Below is a small trained network, with its code and all its weights. Each question gives an input and a target symbol and asks what happens when units are switched off, that is, made to give their printed mean instead of their output.

import numpy as np


def w(rows, s, z=0):
    codes = np.array(rows[::2]) - 128.0
    scale = np.full(codes.shape[1], s)
    scale[-1] = z or s
    return codes * scale


def norm(h):
    return h / np.sqrt((h * h).mean(-1, keepdims=True) + 1e-5)


def f(y):
    return np.maximum(y, 0)


def softmax(a):
    e = np.exp(a - a.max(-1, keepdims=True))
    return e / e.sum(-1, keepdims=True)


def log_softmax(a):
    a = a - a.max(-1, keepdims=True)
    return a - np.log(np.exp(a).sum(-1, keepdims=True))


def net(x, mask):
    ids = ['ΘΠβδζλμτφω'.index(c) for c in x.split()]
    T = len(ids)
    res = E[ids] + P[:T]
    r = norm(res)
    for j in range(2):
        rows = slice(2 * j, 2 * j + 2)
        q, k, v = (r @ M[0][rows].T for M in (Q, K, V))
        z = softmax(np.where(np.tri(T) > 0, q @ k.T / 2**0.5, -1e9)) @ v
        o = O[0][rows]
        res = res + np.where(mask[j], z, o[:, -1]) @ o[:, :-1]
    y = f(norm(res) @ A[0][:, :-1].T + A[0][:, -1])
    res = res + np.where(mask[2:6], y, B[0][:, -1]) @ B[0][:, :-1]
    return log_softmax(norm(res)[-1] @ U[:, :-1].T + U[:, -1])


Q, K, V, O, A, B = {}, {}, {}, {}, {}, {}
E = w([
[174,173,192,108,72],'Θ',
[96,157,210,178,146],'Π',
[137,71,110,186,100],'β',
[115,88,120,49,173],'δ',
[63,67,127,76,22],'ζ',
[151,137,118,111,190],'λ',
[120,158,253,73,192],'μ',
[130,123,188,139,154],'τ',
[146,69,91,164,115],'φ',
[171,159,103,131,127],'ω',
],0.0072)
P = w([
[103,27,254,101,163],'0',
[111,43,218,92,152],'1',
[120,56,181,83,142],'2',
[125,60,161,74,139],'3',
[134,56,143,70,135],'4',
[130,59,143,68,133],'5',
],0.0023)
Q[0] = w([
[141,47,97,118,160],'h0',
[154,48,100,183,100],'h0',
[253,6,133,103,193],'h1',
[195,175,141,98,62],'h1',
],0.0068)
K[0] = w([
[51,95,46,99,126],'h0',
[41,128,82,73,71],'h0',
[180,147,2,39,225],'h1',
[193,204,200,144,33],'h1',
],0.0061)
V[0] = w([
[152,161,95,219,189],'h0',
[105,183,44,103,18],'h0',
[239,245,127,221,2],'h1',
[17,84,172,164,72],'h1',
],0.0033)
O[0] = w([
[140,84,119,208,202,93],'h0',
[89,120,151,118,123,3],'h0',
[164,2,170,141,149,8],'h1',
[100,124,53,73,20,162],'h1',
],0.005,0.0031)
A[0] = w([
[141,70,181,160,150,111],'n0',
[174,73,51,1,143,2],'n1',
[106,95,86,246,119,192],'n2',
[94,183,203,161,170,234],'n3',
],0.004,0.00026)
B[0] = w([
[199,153,150,171,85,180],'n0',
[35,130,254,145,160,233],'n1',
[155,220,138,82,227,252],'n2',
[83,91,46,234,112,248],'n3',
],0.004,0.0022)
U = w([
[228,123,223,68,39,115],'Θ',
[142,118,121,109,118,3],'Π',
[206,43,29,191,19,115],'β',
[107,205,46,100,89,114],'δ',
[53,82,139,36,10,148],'ζ',
[160,224,94,130,253,159],'λ',
[61,180,187,1,175,73],'μ',
[69,148,214,229,75,115],'τ',
[28,11,73,125,196,199],'φ',
[254,62,175,198,208,151],'ω',
],0.0086,0.0047)

Each question gives the input, a string of symbols that net reads in full, and the target symbol t.
The units are the heads (2 rows each of Q, K, V and O) and the neurons (one row each of A and B). Each row of codes is followed by its name. A weight is (code - 128) times the scale printed after its matrix; where a second scale follows, it is the last column's (O, A, B and U).
mask holds one flag per unit, heads first, then neurons. A switched-off unit (its flag False) gives its mean, the last column of its rows in O or B, instead of its output. The means were averaged over made-up inputs and are rounded, as every weight is.
A unit's drop is (log p(t) with every unit on - log p(t) with that unit switched off) / (log p(t) with every unit on - log p(t) with every unit switched off).
The circuit of an input: a set's keep is (log p(t) with only the set's units on - log p(t) with every unit switched off) / (log p(t) with every unit on - log p(t) with every unit switched off). Starting from all 6 units, units are removed one at a time, each time the one whose removal leaves the highest keep (on an exact tie, the one counted first), for as long as the keep stays at least 0.8.
circuit, biggest first: the units of the circuit, biggest drop first
k most important neurons: the k neurons with the biggest drops, biggest first
which heads matter: for each layer, one digit per head in row order, 1 if its drop is at least 0.15 and else 0, layers parted by /
drop when u is switched off: that unit's drop, to one decimal
input Π λ φ Π β, target λ: circuit, biggest first => n2, h1
input λ φ β λ φ, target λ: circuit, biggest first => h1
input Θ Θ λ δ φ, target δ: which heads matter => 11
input δ φ φ β, target δ: circuit, biggest first => h1, n2
input φ φ β φ Π φ, target φ: circuit, biggest first => n1, n2
input ζ φ Π β, target ζ: circuit, biggest first => h0, n3
input β φ Θ φ τ τ, target τ: which heads matter => 00
input Π ω φ, target ω: which heads matter => 01
input δ φ Θ φ, target δ: which heads matter => 01
input ζ Π φ φ, target ζ: circuit, biggest first => h0, n1
input Π φ μ Π λ β, target λ: circuit, biggest first => h1, n2
input ζ β β β ζ φ, target ζ: drop when h0 is switched off => 0.3
input Π ω Θ Π τ, target ω: drop when n2 is switched off => 0.0
input φ δ μ ζ β ω, target ω: most important neuron => n2
input φ φ β τ, target τ: drop when n2 is switched off => 0.7
input ω ω φ φ, target ω: drop when h1 is switched off => 0.7
